Here is a tiny trained network, its code and every weight. The questions are about switching its units off for an input and a class, where a switched-off unit gives its printed mean instead of its output.

import numpy as np


def w(rows, s, z=0):
    codes = np.array(rows[::2]) - 128.0
    scale = np.full(codes.shape[1], s)
    scale[-1] = z or s
    return codes * scale


def norm(h):
    return h / np.sqrt((h * h).mean(-1, keepdims=True) + 1e-5)


def f(y):
    return y / 2 * (1 + np.tanh(0.7978845608 * (y + 0.044715 * y**3)))


def log_softmax(a):
    a = a - a.max(-1, keepdims=True)
    return a - np.log(np.exp(a).sum(-1, keepdims=True))


def net(x, mask):
    res = np.array(x, float).reshape(1, 7) / 4 @ E
    u = 0
    for l in range(3):
        y = f(norm(res) @ A[l][:, :-1].T + A[l][:, -1])
        res = res + np.where(mask[u : u + 7], y, B[l][:, -1]) @ B[l][:, :-1]
        u += 7
    return log_softmax(norm(res)[-1] @ U[:, :-1].T + U[:, -1])


A, B = {}, {}
E = w([
[133,132,129,124,125,122,136],'x0',
[143,89,29,154,161,99,246],'x1',
[114,146,57,68,153,135,80],'x2',
[45,115,116,119,21,128,151],'x3',
[91,54,123,141,154,9,61],'x4',
[2,201,174,118,199,103,189],'x5',
[132,65,167,77,149,166,157],'x6',
],0.0076)
A[0] = w([
[152,116,122,191,174,145,109,47],'L0N0',
[123,10,204,54,155,171,178,82],'L0N1',
[141,226,89,239,94,80,109,64],'L0N2',
[138,107,233,254,107,137,197,62],'L0N3',
[166,117,137,168,164,142,105,253],'L0N4',
[104,50,137,27,159,191,140,128],'L0N5',
[151,79,226,252,111,113,164,81],'L0N6',
],0.0087,0.0074)
B[0] = w([
[211,103,144,121,146,113,243,115],'L0N0',
[181,230,104,167,80,5,108,178],'L0N1',
[185,203,129,108,80,39,127,151],'L0N2',
[104,163,41,99,143,150,75,175],'L0N3',
[144,121,186,96,191,138,92,255],'L0N4',
[118,214,80,165,100,111,105,182],'L0N5',
[83,141,29,75,161,161,65,171],'L0N6',
],0.011,0.0065)
A[1] = w([
[171,106,42,190,161,100,219,44],'L1N0',
[146,55,102,119,134,87,251,79],'L1N1',
[177,206,134,97,105,237,206,91],'L1N2',
[144,73,133,120,96,103,109,123],'L1N3',
[65,198,193,186,232,86,172,12],'L1N4',
[148,136,2,142,206,106,188,87],'L1N5',
[162,205,117,151,117,60,158,1],'L1N6',
],0.0079,0.0038)
B[1] = w([
[122,143,213,100,71,166,21,165],'L1N0',
[90,120,187,128,89,126,62,140],'L1N1',
[99,134,133,253,178,76,114,253],'L1N2',
[109,153,132,128,142,139,182,132],'L1N3',
[134,115,122,57,111,150,209,237],'L1N4',
[120,145,164,103,144,150,70,234],'L1N5',
[131,158,120,107,99,72,125,160],'L1N6',
],0.015,0.0038)
A[2] = w([
[216,199,117,117,179,102,162,254],'L2N0',
[203,38,93,180,87,183,96,130],'L2N1',
[74,179,178,112,166,121,135,140],'L2N2',
[82,147,2,79,171,155,96,173],'L2N3',
[82,9,118,97,166,9,108,172],'L2N4',
[235,102,124,147,107,105,83,120],'L2N5',
[34,109,93,174,5,130,154,157],'L2N6',
],0.0094,0.0038)
B[2] = w([
[132,60,94,153,107,89,140,254],'L2N0',
[5,169,129,67,131,138,195,156],'L2N1',
[131,90,108,109,38,151,131,220],'L2N2',
[150,128,76,139,119,191,108,206],'L2N3',
[126,204,137,228,143,169,170,190],'L2N4',
[67,134,105,82,63,137,224,187],'L2N5',
[223,37,137,87,202,107,135,188],'L2N6',
],0.012,0.0072)
U = w([
[116,147,247,121,97,162,56,118],'0',
[129,127,136,149,134,128,134,248],'1',
[75,126,128,101,116,145,210,107],'2',
[131,137,59,152,145,171,79,86],'3',
[101,146,161,254,164,107,147,105],'4',
[162,177,124,131,89,46,124,77],'5',
[190,44,165,131,178,123,132,129],'6',
],0.016,0.014)

Each question gives the input, the list of numbers given to net, and the class t.
The units are the neurons (one row each of A and B). Each row of codes is followed by its name. A weight is (code - 128) times the scale printed after its matrix; where a second scale follows, it is the last column's (A, B and U).
mask holds one flag per neuron, layer by layer. A switched-off neuron (its flag False) gives its mean, the last column of its row in B, instead of its output. The means were averaged over made-up inputs and are rounded, as every weight is.
A unit's drop is (log p(t) with every unit on - log p(t) with that unit switched off) / (log p(t) with every unit on - log p(t) with every unit switched off).
The circuit of an input: a set's keep is (log p(t) with only the set's units on - log p(t) with every unit switched off) / (log p(t) with every unit on - log p(t) with every unit switched off). Starting from the 12 units with the biggest drops (on a tie, the unit counted first), units are removed one at a time, each time the one whose removal leaves the highest keep (on an exact tie, the one counted first), for as long as the keep stays at least 0.8.
circuit, biggest first: the units of the circuit, biggest drop first
unit that matters most: the unit with the biggest drop
k most important neurons: the k neurons with the biggest drops, biggest first
k most important neurons of layer l: the k neurons of layer l with the biggest drops, biggest first
input [-3,-3,6,-7,-2,-6,-8], class 5: circuit, biggest first -> (L0N2 L2N5)
input [1,-3,5,-5,-8,8,-2], class 2: 2 most important neurons -> (L1N4 L2N2)
input [-7,4,2,-2,-3,5,8], class 5: circuit, biggest first -> (L0N1)
input [-4,6,2,-4,-2,5,-2], class 0: circuit, biggest first -> (L1N0 L1N5)
input [2,6,3,-6,7,-8,5], class 2: circuit, biggest first -> (L2N5 L2N1)
input [3,-5,-1,7,-4,4,-1], class 6: 2 most important neurons -> (L2N6 L0N4)
input [7,-2,4,-7,1,-5,-8], class 5: 2 most important neurons -> (L0N2 L2N5)
input [2,2,2,7,4,-4,-5], class 6: 3 most important neurons -> (L2N6 L0N1 L1N3)
input [-4,-7,-8,7,-2,-5,2], class 3: circuit, biggest first -> (L0N6 L0N3)
input [-2,-6,2,2,-6,-3,7], class 5: 2 most important neurons -> (L0N1 L0N5)
input [-4,6,5,-6,-7,-6,-5], class 4: 2 most important neurons of layer 1 -> (L1N2 L1N4)
input [-8,6,-1,7,-6,5,7], class 1: circuit, biggest first -> (L0N1 L0N5 L1N2)
input [5,-2,0,8,-5,-2,3], class 6: 3 most important neurons -> (L2N6 L0N4 L2N4)
input [3,-3,7,0,8,1,2], class 4: unit that matters most -> L2N4
input [3,-7,-6,8,-5,2,5], class 6: 3 most important neurons -> (L2N6 L0N4 L1N5)
input [-4,0,3,-4,3,-5,7], class 5: 2 most important neurons -> (L0N1 L0N5)
input [-5,-5,4,-6,0,-5,-8], class 5: 2 most important neurons -> (L0N2 L2N5)
input [-7,-4,-6,-1,-7,-8,-6], class 2: circuit, biggest first -> (L2N1 L2N5)
input [2,-6,2,5,-6,-7,-2], class 2: 2 most important neurons -> (L2N1 L1N5)
input [4,4,8,-7,-6,-8,-8], class 2: unit that matters most -> L2N5
input [7,7,3,2,-7,0,-8], class 5: 3 most important neurons -> (L0N2 L1N6 L2N4)
input [1,3,3,-6,3,-3,-3], class 6: 2 most important neurons -> (L0N4 L1N2)
input [-7,-4,-5,-6,-8,1,-1], class 4: 2 most important neurons of layer 1 -> (L1N2 L1N5)
input [-3,7,2,-7,2,-4,-2], class 0: 2 most important neurons -> (L1N0 L1N1)
input [5,5,-5,-1,-5,5,-1], class 0: 2 most important neurons of layer 1 -> (L1N5 L1N0)
input [5,-6,4,-1,-7,6,-1], class 4: 2 most important neurons -> (L1N2 L0N4)
input [4,-6,-8,-6,2,1,6], class 3: unit that matters most -> L0N6
input [6,-1,-5,-8,2,6,-5], class 6: 3 most important neurons of layer 2 -> (L2N5 L2N0 L2N1)
